Here is a tiny trained network, its code and every weight. The questions are about switching its units off for an input and a target symbol, where a switched-off unit gives its printed mean instead of its output.

import numpy as np


def w(rows, s, z=0):
    codes = np.array(rows[::2]) - 128.0
    scale = np.full(codes.shape[1], s)
    scale[-1] = z or s
    return codes * scale


def norm(h):
    return h / np.sqrt((h * h).mean(-1, keepdims=True) + 1e-5)


def f(y):
    return np.maximum(y, 0)


def softmax(a):
    e = np.exp(a - a.max(-1, keepdims=True))
    return e / e.sum(-1, keepdims=True)


def log_softmax(a):
    a = a - a.max(-1, keepdims=True)
    return a - np.log(np.exp(a).sum(-1, keepdims=True))


def net(x, mask):
    ids = ['εζθλμστφω'.index(c) for c in x.split()]
    T = len(ids)
    res = E[ids] + P[:T]
    r = norm(res)
    for j in range(3):
        rows = slice(4 * j, 4 * j + 4)
        q, k, v = (r @ M[0][rows].T for M in (Q, K, V))
        z = softmax(np.where(np.tri(T) > 0, q @ k.T / 4**0.5, -1e9)) @ v
        o = O[0][rows]
        res = res + np.where(mask[j], z, o[:, -1]) @ o[:, :-1]
    y = f(norm(res) @ A[0][:, :-1].T + A[0][:, -1])
    res = res + np.where(mask[3:27], y, B[0][:, -1]) @ B[0][:, :-1]
    return log_softmax(norm(res)[-1] @ U[:, :-1].T + U[:, -1])


Q, K, V, O, A, B = {}, {}, {}, {}, {}, {}
E = w([
[163,112,53,120,91,156,153,100],'ε',
[101,86,247,97,113,178,157,163],'ζ',
[157,54,112,136,119,105,151,130],'θ',
[117,84,128,5,157,72,119,78],'λ',
[121,129,78,161,56,198,152,94],'μ',
[111,90,87,140,178,103,50,184],'σ',
[120,116,54,167,69,190,102,94],'τ',
[66,186,147,150,151,106,160,97],'φ',
[127,106,41,175,93,174,100,115],'ω',
],0.02)
P = w([
[249,98,128,146,47,119,91,168],'0',
[134,94,77,84,83,130,186,169],'1',
[99,75,86,92,105,132,167,146],'2',
[77,58,87,115,133,148,142,128],'3',
[164,69,73,144,193,164,169,96],'4',
[163,84,62,175,235,150,142,59],'5',
],0.013)
Q[0] = w([
[158,99,59,73,103,123,125,144],'h0',
[143,51,36,66,181,148,118,115],'h0',
[86,99,65,116,102,73,209,116],'h0',
[113,65,27,70,161,146,100,90],'h0',
[99,55,109,108,89,113,192,118],'h1',
[25,139,92,185,96,133,226,103],'h1',
[67,176,162,111,194,117,184,108],'h1',
[175,84,119,164,142,173,203,55],'h1',
[179,152,112,223,45,94,179,136],'h2',
[50,251,98,176,132,121,80,147],'h2',
[70,144,72,54,119,131,248,163],'h2',
[184,183,193,92,2,91,20,165],'h2',
],0.0096)
K[0] = w([
[38,122,68,136,169,126,108,61],'h0',
[70,152,113,187,244,111,120,63],'h0',
[175,144,108,212,211,37,145,43],'h0',
[113,163,93,177,223,130,172,24],'h0',
[182,158,186,124,33,38,124,114],'h1',
[123,224,154,180,121,130,215,92],'h1',
[99,254,138,24,144,110,108,154],'h1',
[68,41,105,70,54,133,193,112],'h1',
[128,49,114,108,79,209,110,138],'h2',
[179,177,65,153,97,185,22,186],'h2',
[196,219,228,168,83,95,126,141],'h2',
[123,35,117,12,131,230,26,97],'h2',
],0.0081)
V[0] = w([
[135,208,64,104,148,170,184,135],'h0',
[47,146,178,136,169,144,219,171],'h0',
[128,111,97,137,136,179,114,198],'h0',
[163,129,31,79,120,93,38,106],'h0',
[94,76,181,59,170,82,153,100],'h1',
[138,141,104,181,137,2,100,223],'h1',
[94,114,188,180,67,68,111,212],'h1',
[119,163,214,155,54,132,182,86],'h1',
[133,203,57,112,89,197,159,161],'h2',
[96,74,54,168,187,158,74,209],'h2',
[112,39,131,88,85,216,100,47],'h2',
[47,121,149,213,159,158,124,117],'h2',
],0.0092)
O[0] = w([
[57,49,175,96,124,119,117,131,95],'h0',
[58,59,144,61,172,132,234,134,43],'h0',
[123,154,206,100,152,134,133,80,136],'h0',
[192,141,186,165,101,98,86,198,255],'h0',
[80,254,59,114,103,171,128,141,213],'h1',
[152,77,59,182,139,107,171,143,108],'h1',
[182,112,82,162,209,157,165,146,105],'h1',
[160,147,138,104,200,115,79,179,62],'h1',
[101,95,94,184,117,96,105,92,90],'h2',
[91,94,136,113,142,192,227,153,95],'h2',
[103,90,170,142,177,170,98,148,223],'h2',
[114,45,122,80,38,70,191,143,14],'h2',
],0.0092,0.0059)
A[0] = w([
[133,116,112,187,153,140,159,105,27],'n0',
[53,162,105,153,79,121,114,93,77],'n1',
[118,90,195,166,151,133,92,128,77],'n2',
[139,132,186,93,119,29,162,97,3],'n3',
[122,183,88,91,152,37,95,135,83],'n4',
[69,134,147,185,206,93,102,117,24],'n5',
[103,171,123,172,106,92,182,8,86],'n6',
[133,221,160,117,149,66,101,77,126],'n7',
[143,103,150,146,113,138,97,71,87],'n8',
[164,162,194,154,130,119,79,200,143],'n9',
[156,168,155,152,54,202,183,133,118],'n10',
[157,100,171,107,182,106,112,219,88],'n11',
[93,126,93,78,158,105,150,63,79],'n12',
[90,129,85,128,106,85,127,200,62],'n13',
[128,132,62,121,146,64,176,153,74],'n14',
[141,146,111,148,175,144,219,162,114],'n15',
[157,109,201,149,98,197,60,140,26],'n16',
[67,121,91,91,162,49,73,92,104],'n17',
[134,116,147,165,102,105,78,80,34],'n18',
[145,102,120,204,106,144,110,113,144],'n19',
[191,64,112,65,135,43,147,91,165],'n20',
[157,96,109,200,177,72,206,145,118],'n21',
[135,188,138,177,134,41,157,35,54],'n22',
[120,175,122,97,127,165,111,144,2],'n23',
],0.014,0.0066)
B[0] = w([
[88,169,172,72,155,143,151,125,139],'n0',
[185,152,110,115,96,74,71,120,158],'n1',
[156,203,97,115,140,121,144,158,169],'n2',
[67,91,192,239,160,107,161,161,135],'n3',
[132,85,149,102,188,209,139,142,196],'n4',
[172,54,152,140,82,84,69,176,136],'n5',
[212,82,95,173,131,137,127,122,152],'n6',
[48,84,161,111,129,145,222,141,203],'n7',
[159,113,131,93,197,134,158,120,158],'n8',
[166,107,58,151,107,51,73,101,245],'n9',
[215,89,54,157,115,43,76,163,182],'n10',
[183,161,66,174,64,71,94,93,174],'n11',
[162,132,140,152,162,180,102,146,165],'n12',
[160,179,135,42,93,165,119,140,139],'n13',
[168,212,156,109,137,172,49,150,154],'n14',
[106,93,189,106,166,166,163,65,155],'n15',
[170,140,79,143,165,136,92,102,228],'n16',
[163,173,196,112,125,166,190,106,188],'n17',
[66,127,139,113,91,160,254,83,153],'n18',
[122,140,171,75,178,170,139,126,205],'n19',
[161,145,83,251,114,78,50,168,186],'n20',
[95,181,177,57,118,171,147,94,170],'n21',
[11,74,142,102,87,175,207,30,145],'n22',
[125,101,155,153,169,145,168,153,160],'n23',
],0.0099,0.011)
U = w([
[57,128,124,177,131,90,76,101,54],'ε',
[116,146,135,75,226,223,127,99,98],'ζ',
[54,178,30,201,142,110,161,136,163],'θ',
[110,168,28,52,2,138,157,111,112],'λ',
[90,74,177,163,140,93,76,123,3],'μ',
[114,145,45,177,120,66,225,145,151],'σ',
[85,102,140,153,116,98,83,134,49],'τ',
[228,128,62,199,170,124,18,134,169],'φ',
[81,107,118,168,112,82,102,132,114],'ω',
],0.0087,0.0017)

Each question gives the input, a string of symbols that net reads in full, and the target symbol t.
The units are the heads (4 rows each of Q, K, V and O) and the neurons (one row each of A and B). Each row of codes is followed by its name. A weight is (code - 128) times the scale printed after its matrix; where a second scale follows, it is the last column's (O, A, B and U).
mask holds one flag per unit, heads first, then neurons. A switched-off unit (its flag False) gives its mean, the last column of its rows in O or B, instead of its output. The means were averaged over made-up inputs and are rounded, as every weight is.
A unit's drop is (log p(t) with every unit on - log p(t) with that unit switched off) / (log p(t) with every unit on - log p(t) with every unit switched off).
The circuit of an input: a set's keep is (log p(t) with only the set's units on - log p(t) with every unit switched off) / (log p(t) with every unit on - log p(t) with every unit switched off). Starting from the 12 units with the biggest drops (on a tie, the unit counted first), units are removed one at a time, each time the one whose removal leaves the highest keep (on an exact tie, the one counted first), for as long as the keep stays at least 0.8.
circuit, biggest first: the units of the circuit, biggest drop first
top k neurons: the k neurons with the biggest drops, biggest first
heads that matter: for each layer, one digit per head in row order, 1 if its drop is at least 0.15 and else 0, layers parted by /
input λ λ φ, target λ: circuit, biggest first -> [h2; n22]
input λ μ ζ ω ω μ, target ζ: heads that matter -> 011
input ε τ ε, target ζ: circuit, biggest first -> [h2; n18; h1; n19]
input τ λ τ, target ζ: circuit, biggest first -> [h1; n19; n18]
input ω μ θ σ σ, target ζ: circuit, biggest first -> [h1; h2; n21]
input λ ζ ζ ζ φ, target ζ: heads that matter -> 110
input ω ζ ω λ ω, target ζ: circuit, biggest first -> [n19; n9]
input ζ φ λ λ τ τ, target λ: circuit, biggest first -> [h2; n18; h1]
input λ φ ζ σ, target λ: circuit, biggest first -> [h2; n13; h0]
input λ ζ σ φ θ, target ζ: circuit, biggest first -> [h0]
input λ φ λ ω, target λ: heads that matter -> 001
input σ φ λ, target σ: heads that matter -> 111
input λ λ θ ε φ, target λ: circuit, biggest first -> [h2; h1]
input λ ε φ ε, target λ: heads that matter -> 101
input σ τ φ, target σ: top 2 neurons -> [n7; n10]
input ζ λ λ φ θ, target λ: circuit, biggest first -> [h2]
input λ φ ζ, target λ: heads that matter -> 111
input θ φ λ μ φ, target ζ: heads that matter -> 110
input λ τ ε ζ, target φ: heads that matter -> 000
input λ λ θ φ ζ, target λ: heads that matter -> 011
input θ ω φ, target θ: top 4 neurons -> [n7; n22; n9; n19]
input μ ζ σ φ μ, target ζ: top 2 neurons -> [n9; n12]
